Below are the code and all the weights of a small trained network. Each question names an input and a class and asks about switching units off, where a switched-off unit gives its printed mean instead of its output.

import numpy as np


def w(rows, s, z=0):
    codes = np.array(rows[::2]) - 128.0
    scale = np.full(codes.shape[1], s)
    scale[-1] = z or s
    return codes * scale


def f(y):
    return np.maximum(y, 0)


def log_softmax(a):
    a = a - a.max(-1, keepdims=True)
    return a - np.log(np.exp(a).sum(-1, keepdims=True))


def net(x, mask):
    res = np.array(x, float).reshape(1, 7) / 4 @ E
    y = f(res @ A[0][:, :-1].T + A[0][:, -1])
    res = res + np.where(mask, y, B[0][:, -1]) @ B[0][:, :-1]
    return log_softmax(res[-1] @ U[:, :-1].T + U[:, -1])


A, B = {}, {}
E = w([
[219,245,84,134,144],'x0',
[128,124,127,127,128],'x1',
[129,129,124,128,123],'x2',
[145,147,186,38,100],'x3',
[127,125,126,125,122],'x4',
[36,187,110,108,254],'x5',
[40,208,65,140,23],'x6',
],0.0094)
A[0] = w([
[161,117,203,81,114,176],'neuron 1',
[154,111,155,80,127,192],'neuron 2',
[200,208,99,133,152,58],'neuron 3',
[95,118,157,143,107,155],'neuron 4',
[217,217,99,127,143,81],'neuron 5',
[141,101,106,200,156,193],'neuron 6',
[184,72,135,77,195,150],'neuron 7',
[71,64,176,103,129,52],'neuron 8',
[129,127,50,117,191,64],'neuron 9',
[163,138,162,54,128,123],'neuron 10',
[44,167,129,68,251,55],'neuron 11',
[142,82,56,254,161,206],'neuron 12',
[205,71,113,148,62,2],'neuron 13',
[147,98,82,215,136,205],'neuron 14',
[193,74,156,127,208,63],'neuron 15',
],0.0094,0.0044)
B[0] = w([
[95,161,129,133,99,219],'neuron 1',
[92,171,141,126,118,198],'neuron 2',
[36,24,144,162,169,196],'neuron 3',
[66,120,103,136,142,172],'neuron 4',
[2,48,141,144,199,213],'neuron 5',
[100,157,150,39,124,189],'neuron 6',
[101,165,71,120,128,235],'neuron 7',
[53,59,116,115,159,210],'neuron 8',
[149,117,182,132,145,168],'neuron 9',
[87,142,183,43,155,188],'neuron 10',
[224,161,206,233,65,255],'neuron 11',
[93,171,184,64,140,227],'neuron 12',
[177,140,229,229,42,197],'neuron 13',
[86,160,173,69,120,199],'neuron 14',
[78,165,4,186,25,222],'neuron 15',
],0.0076,0.009)
U = w([
[180,143,196,209,102,40],'0',
[121,150,120,97,119,233],'1',
[90,28,119,128,158,47],'2',
[111,198,1,129,78,139],'3',
[143,149,122,95,124,254],'4',
[144,162,129,88,124,218],'5',
[131,190,175,7,128,11],'6',
[227,77,63,103,149,60],'7',
],0.0098,0.0056)

Each question gives the input, the list of numbers given to net, and the class t.
The units are the neurons (one row each of A and B). Each row of codes is followed by its name. A weight is (code - 128) times the scale printed after its matrix; where a second scale follows, it is the last column's (A, B and U).
mask holds one flag per neuron, in row order. A switched-off neuron (its flag False) gives its mean, the last column of its row in B, instead of its output. The means were averaged over made-up inputs and are rounded, as every weight is.
A unit's drop is (log p(t) with every unit on - log p(t) with that unit switched off) / (log p(t) with every unit on - log p(t) with every unit switched off).
The circuit of an input: a set's keep is (log p(t) with only the set's units on - log p(t) with every unit switched off) / (log p(t) with every unit on - log p(t) with every unit switched off). Starting from the 12 units with the biggest drops (on a tie, the unit counted first), units are removed one at a time, each time the one whose removal leaves the highest keep (on an exact tie, the one counted first), for as long as the keep stays at least 0.8.
units of the circuit, in order: the units of the circuit, biggest drop first
most important unit: the unit with the biggest drop
top k neurons: the k neurons with the biggest drops, biggest first
drop of u: that unit's drop, to one decimal
input [4,-2,0,-5,2,5,0], class 0: units of the circuit, in order : neuron 11
input [8,3,-5,1,2,-2,8], class 2: top 2 neurons : neuron 5; neuron 3
input [-1,-8,-2,2,3,1,-8], class 3: units of the circuit, in order : neuron 15; neuron 7
input [-6,3,2,-7,1,-2,6], class 6: units of the circuit, in order : neuron 12; neuron 15; neuron 14
input [6,6,-2,0,2,-4,4], class 2: top 3 neurons : neuron 5; neuron 3; neuron 11
input [-1,-1,3,-8,-3,-6,-8], class 3: top 3 neurons : neuron 15; neuron 7; neuron 11
input [7,4,3,1,-4,1,7], class 2: top 3 neurons : neuron 5; neuron 3; neuron 15
input [5,2,-2,-5,2,7,5], class 0: units of the circuit, in order : neuron 11; neuron 9
input [8,7,-1,8,-6,3,-2], class 2: units of the circuit, in order : neuron 5; neuron 3
input [-7,7,-6,3,3,7,-3], class 0: top 2 neurons : neuron 11; neuron 5
input [7,4,2,-7,4,5,5], class 2: units of the circuit, in order : neuron 3; neuron 5
input [-2,8,1,-5,-3,-8,7], class 0: top 2 neurons : neuron 13; neuron 15
input [-8,3,-2,-8,-8,-4,0], class 1: top 3 neurons : neuron 12; neuron 5; neuron 3
input [6,5,-5,4,2,-7,3], class 0: most important unit : neuron 13
input [-1,8,-1,-8,3,6,-6], class 5: top 2 neurons : neuron 12; neuron 6
input [-4,-7,5,-2,4,7,7], class 0: top 3 neurons : neuron 11; neuron 15; neuron 7
input [6,-4,-3,0,4,-5,-2], class 2: drop of neuron 3 : 0.4
input [0,3,0,-6,7,8,1], class 0: drop of neuron 11 : 1.0
input [8,-5,5,-5,6,2,-8], class 2: drop of neuron 3 : 0.8
input [-4,5,-7,5,3,6,-7], class 3: drop of neuron 13 : 0.1
input [6,8,-1,6,0,4,-8], class 3: most important unit : neuron 15
